Each row of numbers belongs to one of the elements below and depends on some of the facts about them. Some rows are named. Which element is each other row?

Some elements and their rows:
[  5 -10 -14   6  14  -4   6   6   5  11   4   2   7  12   4  -3  -9  -8
   5   0  -1 -14  -8  -9   1  11 -12   2  12  -3] -> J925
[  1   5 -10  -5  -4   2  -4   5  -6   2   1   0   1 -12  -5   0   4  -4
  -1  -8  -7  -7  -5  -6  -4   0   1   4  -4   1] -> J539
[ -4  -4   5   5  -3  -3  -2  -7  -4 -10   4   0  -1  27   3   2  13   7
  -1  -3  11  18  15   4  -1  21 -14  -1  15  -2] -> J424
[ -6  23  -2   7  -6  18  10 -19  -7  17   4   0   9  16  15   0  22 -17
   0  11  31 -24 -14 -17  10 -53  -4 -32 -21   8] -> J470
[  0  -3  -1   2  13  -6   1   1   1   5  -1  -1  12   1  15  -2 -11  -3
  -2   6  -4  -1 -10  -3   5  12  -5   2  -5   1] -> J495
[  2  -7  -1   1  12  -5   3   3   9  13  -1  -2   8   4   1  -2 -11  -8
   4   7  -3  -9  -8  -3   3   9  -1  -2  -2  -3] -> J43
[-13   4  28   2  20   6  12  21  32  15  -8  15  -9 -24  22 -17  21  -4
 -17  23 -32  -3 -12  14   2  21 -12   6  30  -4] -> J658
[ 17  18  20  -4   1  -8  16   5   6 -10  -5  16  -1   1 -19   1 -39  -2
  -1   1 -21 -17   3  -9   5 -23  12 -25   5  10] -> J550
[ -3   4   2  -4 -18   2 -10  -5 -14 -15   3  -3  -6   4  -9   6  17   8
  -4 -14   4  17  15   3  -7  14  -2   4   1   0] -> J216
[ -2   2  18  -1 -13   2  -1 -12  -1 -17  -2  -1 -14  -4  -3   5  -2  14
  -1   1  10  22  15  15   0 -16  12  -2  -5   2] -> J587
[ -6  -2  14   2  -6  -3  -4 -10  -2  -9   0  -4   0  22   0   3  12   8
  -2   2  10  23  16   9   0  18  -5  -5   4  -2] -> J517
[-6 -2 14  2 -5 -3 -3 -9 -1 -9  0 -3  0 21  0  3 11  7 -2  3  9 23 15  8
  0 19 -5 -4  4 -1] -> J809
[ -1 -16  25  10 -11  -2   5  12 -26 -27   6  11 -16  -9  -9  15   8  10
  -4  11  33  28  16 -13  -4 -16   1  17   3  -2] -> J961
[ -8   0  24  -1  -7  -4  -6 -12   1  -8  -4  -6   1  16  -2   5  10   9
  -3   7   9  27  16  14   1  17   4  -8  -8  -2] -> J446
[  1   9  30  -5 -19  -4  -2   4 -24 -23   7   9  -5   2 -21  13  11   3
 -10  -7   6  24  18 -14  -8  20  -1  -5   0   1] -> J866
[  6  -7 -46   0  18 -32  -9  42   3  -8 -44   7  24  35 -30 -11  -2   7
  10  23 -24 -41   7  -9   7 -54  12   0  -7   7] -> J942
[  2   4 -11  -5  -2   2  -3   7  -5   5   1   0   2 -14  -5   0   2  -6
   0  -7  -8 -12  -8  -8  -3  -1   2   5  -5   1] -> J47

Facts:
Δ: points at; ε: refers to; ω: belongs to class
J103: ε J51; ω c
J110: ε J625; ω a
J114: Δ J613; ω b
J12: Δ J298; ε J717; ω a
J126: ε J276; ω b
J136: ε J154; ω c
J138: ε J450; ω c
J152: Δ J937; ε J732; ω b
J154: ε J103; ω a
J157: Δ J276; ω a
J164: ω a
J170: ε J272; ω a
J171: ε J603; ω a
J177: ε J555; ω c
J180: Δ J609; ε J952; ω c
J183: Δ J550; ε J936; ω c
J184: Δ J721; ε J345; ω a
J185: Δ J184; ε J820; ω a
J192: ε J864; ω c
J216: Δ J822; ω b
J221: ε J797; ω a
J226: ε J966; ω a
J227: ε J839; ω b
J259: Δ J771; ε J564; ω b
J261: ε J523; ω a
J264: ε J58; ω b
J265: Δ J216; ε J844; ω a
J266: Δ J353; ω c
J272: ε J138; ω a
J276: Δ J905; ε J9; ω c
J279: ε J177; ω c
J298: ω a
J316: Δ J852; ω b
J327: ε J924; ω a
J328: ε J342; ω a
J342: Δ J632; ω c
J345: ε J745; ω c
J353: Δ J587; ε J43; ω b
J358: ε J912; ω a
J359: Δ J59; ε J216; ω a
J384: Δ J844; ω b
J395: Δ J401; ω a
J397: ε J778; ω c
J400: ε J719; ω a
J401: Δ J264; ε J750; ω a
J405: Δ J798; ω c
J42: ε J970; ω b
J424: Δ J956; ω a
J425: Δ J359; ε J279; ω b
J43: ε J834; ω a
J439: ω a
J444: ω a
J446: ω a
J447: ε J985; ω a
J450: ε J613; ω b
J456: Δ J832; ε J488; ω a
J461: ε J470; ω a
J47: ε J184; ω b
J470: ε J822; ω a
J476: Δ J94; ω a
J477: Δ J745; ε J937; ω a
J484: ε J359; ω c
J488: Δ J342; ω b
J491: ε J896; ω a
J495: ε J327; ω a
J51: ε J477; ω b
J512: ω b
J517: ω a
J523: ω b
J526: ε J221; ω b
J539: ε J996; ω b
J544: Δ J961; ω a
J550: Δ J603; ε J567; ω c
J553: Δ J633; ε J384; ω a
J555: ε J259; ω a
J56: Δ J896; ε J261; ω b
J564: ε J721; ω a
J567: ε J397; ω c
J578: ε J925; ω c
J58: ω b
J582: ω c
J587: ω c
J59: ω c
J593: ω a
J599: ε J444; ω b
J603: ε J969; ω a
J607: ε J447; ω c
J609: Δ J936; ε J491; ω c
J611: ε J170; ω b
J613: Δ J777; ε J658; ω b
J625: ε J607; ω b
J632: Δ J185; ω a
J633: ω a
J650: Δ J553; ε J89; ω b
J652: Δ J820; ω c
J655: ω a
J658: ε J110; ω a
J676: Δ J395; ε J796; ω b
J681: ω b
J688: ε J697; ω c
J697: ε J789; ω a
J717: ε J599; ω b
J719: Δ J446; ω b
J72: Δ J912; ε J164; ω a
J721: ε J461; ω b
J732: ω b
J745: Δ J183; ω a
J750: ω c
J766: Δ J476; ω a
J771: ε J553; ω a
J773: ε J265; ω a
J774: Δ J358; ω c
J777: ω b
J778: ε J942; ω b
J789: ε J993; ω a
J796: ε J328; ω a
J797: ε J832; ω a
J798: Δ J652; ω a
J803: Δ J439; ε J905; ω b
J809: ω a
J820: ε J870; ω b
J822: Δ J259; ε J771; ω b
J832: Δ J803; ω b
J834: Δ J488; ε J484; ω b
J839: ε J544; ω c
J844: ε J192; ω c
J85: ε J526; ω a
J852: ω a
J853: ε J266; ω b
J864: Δ J681; ε J72; ω b
J866: Δ J650; ω b
J869: ε J400; ω c
J87: ε J85; ω b
J870: Δ J99; ε J655; ω a
J89: Δ J866; ε J907; ω a
J895: Δ J952; ω a
J896: Δ J89; ω a
J9: ε J446; ω c
J905: Δ J938; ε J152; ω c
J907: Δ J996; ε J94; ω b
J912: Δ J676; ε J517; ω a
J924: ε J611; ω c
J925: Δ J993; ε J676; ω a
J936: Δ J152; ε J593; ω a
J937: Δ J138; ε J401; ω a
J938: Δ J425; ω c
J94: Δ J964; ω b
J942: ε J688; ω a
J952: Δ J766; ω a
J956: ω b
J961: Δ J477; ω c
J964: ω c
J966: ε J973; ω b
J969: ε J114; ω b
J970: ω b
J973: ε J227; ω a
J975: ε J866; ω a
J985: ε J456; ω a
J99: ω b
J993: Δ J456; ω a
J996: Δ J114; ω a

Which element is each row?
No name comes twice in this set of rows, the named rows included.
[ 17 -26   5  -2   6   3   8 -12  16  17  25 -11 -12 -21 -12   9 -56  -9
  19 -14   7   4 -10   2  -5  32  12   9   5 -13] : J103
[ -9   2  26   0   5  19  22  27  52  20  -8  21 -37 -32 -13 -17  25  -6
  -4  23 -26 -22  -4  18  -6 -26   5  -3  49  -9] : J607
[-11  19 -51  -4 -12  32 -11 -39  -5  35   5 -17  -1 -17  16 -24  45  -4
  -5   2  38 -33 -15  -7   5 -79  13 -32 -56   7] : J721
[  8  -4 -16   7   4   4   9   3  -2  -5   5   8 -10  -5   5  -2 -11   2
   4  -6   4 -12  -3  -4   0 -23  -6   8  18   3] : J180
[ 14  12  26  -2   2  -2  16   2   2  -8   3  15  -6  -8 -10   4 -33  -4
  -2   2 -10  -8  -1 -11   3 -15   8 -17   5   6] : J183
[ -8   9  35   5  -9   3  16  14 -40   1  -5   5   6  15 -18   7  -9 -19
  -3  19  19  13 -13 -13   7 -15  -2   4 -16   3] : J553
[ -7  15  10   2  -3   9   5 -15   2  17  -3  -3  10   5   8  -1   9 -13
   0  16  17 -14 -12  -6   9 -33   7 -26 -27   5] : J771
[  5   1 -22  -1  -1   2  -1   9  -9   1   6   3   0  -6  -4  -1   4  -5
   0 -14  -6 -14  -6 -13  -5   2  -8   8   8   1] : J907
[  9   0  -9   5  17  -7   2  -5 -22 -18   4   2   9 -33  48  -1 -42  10
 -10  -7  -9   8 -20  -2  10  -4  -5  27 -16  12] : J924
[ 12  -6 -49   0  11 -24  -3  39   0 -17 -39  12   7  14 -29  -9 -14  13
  12  15 -21 -43   6  -7   5 -83  20   6  -4  10] : J688
[ -5  18  -2   7  -3  15   9 -16  -5  17   4  -1   9  15  11   0  17 -16
   1  10  26 -22 -13 -15   9 -42  -3 -27 -17   6] : J555
[ 11  -5 -41   1  10 -19  -2  33   2 -14 -32  11   6   9 -24  -8 -16  10
  11  12 -17 -39   4  -6   5 -74  17   6  -3   9] : J397
[  4  -6 -35   0  16 -25  -6  33   4  -4 -34   6  20  28 -21  -9  -3   5
   8  19 -18 -33   4  -7   6 -40   8  -1  -6   5] : J697
[ -2  -2  -7   3 -11   6  -4 -15   1 -15   0  -5 -15   2   5   0   4  17
   3  -8  10  14  14  19  -1 -19   3   6   7   2] : J938

Now the same elements, written a new way:
Named rows:
[ -3   0   3   2   2  -8  26  18  -7 -12   1 -14  14  13   2  -7   2   7
   5  -9 -12  -1   1  -3   4   6  16  21  -3  -1] -> J539
[  7  -7  -1   0   5   4 -27 -10  15  22  -1  13 -15 -11   4  15   1 -13
  -4  11  10  -2  -1   6   0  -4  -7 -25  -2   0] -> J996
[ -4  16   7  -3 -24   0 -30 -31   3   6  -6  17   9  -8 -22 -13 -11  -4
  -2  -3   4  -5 -14  -5  -6   5  -4   1   8  -2] -> J750
[-13   7  10 -31 -26 -11   0   9   7   4   9  -4  -4 -14  -5  24  -3 -25
 -14  -1   9   1   1  23   1   1   7  37  -2 -29] -> J461
[ -7  12   4   0 -17   1  -2 -12  -7 -11  -1   1   6  -5 -13 -13  -5  14
   2 -11   1   2  -4  -7  -2   2  -6  12   5  -3] -> J345
[ -7   5   3 -10  -5   0   8   5  -9  -3  10  -1   2   8  -1   2  -8 -18
  -9  12  13   0   1   8  -5  -3  -6   6   5   3] -> J603
[ -7   4  -1 -15 -10  -2   5   9  -4   2   5   0   7   1  -1   4  -7 -16
 -12   4  12   4  -3   6  -3   0  -2   8   5  -7] -> J942
[ -3   3   6  -3  -4 -10   9   7  -1  -2  -2  -7  14   9  -4  -6  -2  -3
   3  -6 -12  -5  -5  -1   3   8  18  19  -3  -3] -> J778
[  6  -9  -2  12   6   3  -8  12  11  14   8   0 -13 -14  11  20   8   4
  -2  -5  18   4   1   5   5  -3  -5 -20  -5  -3] -> J395
[  5   0  22 -17 -16 -25 -41 -32  26  13  -4   4 -33 -27  -8  45  29 -27
   2  -3 -23 -20   5  51   5  13  32  47 -11 -40] -> J384
[ -6 -16  -1 -28  18  -2  21  20   9  -1  17  -6 -11 -18   9  13  16   5
  -6   4 -27  17  24 -10  18 -37 -12 -25   2  -5] -> J185
[  7  -6   2   4  -2   2 -39 -11  23  33   1  18 -11 -16  -1  19  -2 -18
  -6   7  18  -3  -9   5   2  -1  -3 -29  -2  -3] -> J993
[ -1  -3   4  21  -1   5   8   8  11 -11   8 -12 -17 -21   6   6   9  46
  15 -24   1   7   9 -11  10  -5  -9  -3 -12  -3] -> J609
[  6  -9  -2  11   5   3  -9  12  11  14   8   1 -14 -14  10  20   8   4
  -1  -5  18   4   1   4   5  -3  -4 -21  -5  -4] -> J936
[  4  -9  -3   2   8   4  -5   6  11  10   5   1 -15  -9  10  16   3  -1
  -2   4  10   3   5   3   3  -6  -8 -17  -5  -1] -> J895
[ -8  14   4  -1 -20   0  -1 -10  -5 -11   0   0   6  -7 -13 -11  -6  14
   2 -11   1   2  -3  -7  -1   1  -5  13   4  -4] -> J192
[  2  -6  20 -11 -11 -23 -18 -11  24   4   3  -9 -34 -28   0  47  30  -9
   6 -12 -23 -14  12  44  10   9  31  49 -18 -39] -> J822

Which element is each row?
No name comes twice in this set of rows, the named rows included.
[ -2   0   9 -19  -1  -2 -34 -34  21  15   0  20  -6 -29 -18  -3   9   6
   1   2 -34   3   5 -18  13 -28 -12 -37   8  -1] : J342
[ -2 -13   0 -31  15  -2  -3   2  11  10  12   8  -7 -19   2  12  15  -9
 -10  12 -29  12  16  -9  15 -37 -11 -37   8  -3] : J632
[ -7   4  -2 -13  -8  -1  14  15  -8  -4   7  -4   5   2   2   5  -4 -11
 -10   2  11   6   2   7  -2  -1  -3  11   4  -8] : J154
[ 11  -7   7  10   9  -5 -32 -17  24  25 -10  12  -5  -4  -3   5   2  -6
   9   3 -12 -13  -8   0   4   5  14 -17  -9   4] : J216
[ -5  -1   2   0   2  -9  32  22  -7 -15   2 -18  13  12   4  -6   2  11
   6 -12 -14   0   2  -4   5   6  17  26  -5  -3] : J87
[ -7  -1  20   1  11   1  -1  -8  17   6  25   0 -29   7   4  16 -12 -19
   6  32  10 -12  13  12   0 -14 -16  -9 -12  25] : J477
[ 11 -10   5  23  11  -6 -11   6  19  14  -1  -3  -4  -5   6   9  11  13
  11 -14  -5  -7  -4  -2  10   6  17 -11 -11   0] : J152
[-11   9  11 -34 -29 -15  -4   1   2  -3  10  -5 -14 -18  -5  35  10 -29
 -16  -3   6  -2   6  40  -1   4  11  51   0 -38] : J470
[-13  10   4  -1 -15   0  30  13  -9 -27   7 -18   3  -6  -2  -8  -1  32
   6 -19  -3  10   8  -9   3  -3  -5  27  -2  -7] : J136
[ -1   7  -1 -14 -12   0 -22 -12  -1  15  -2  15   9   2 -10   1 -10 -32
 -14  12  15  -2 -12   9  -8   3  -2  -6  11  -4] : J164
[  4  -9  -3  -1   9   5  -6   4  11   9   4   2 -18  -9  10  15   3  -2
  -1   6   7   3   7   4   3  -8  -9 -17  -6   0] : J798
[  5  -9  -2   9   6   4  -8   9  12  13   7   1 -15 -13  11  19   7   2
  -1  -2  15   3   3   4   4  -4  -6 -19  -5  -3] : J912

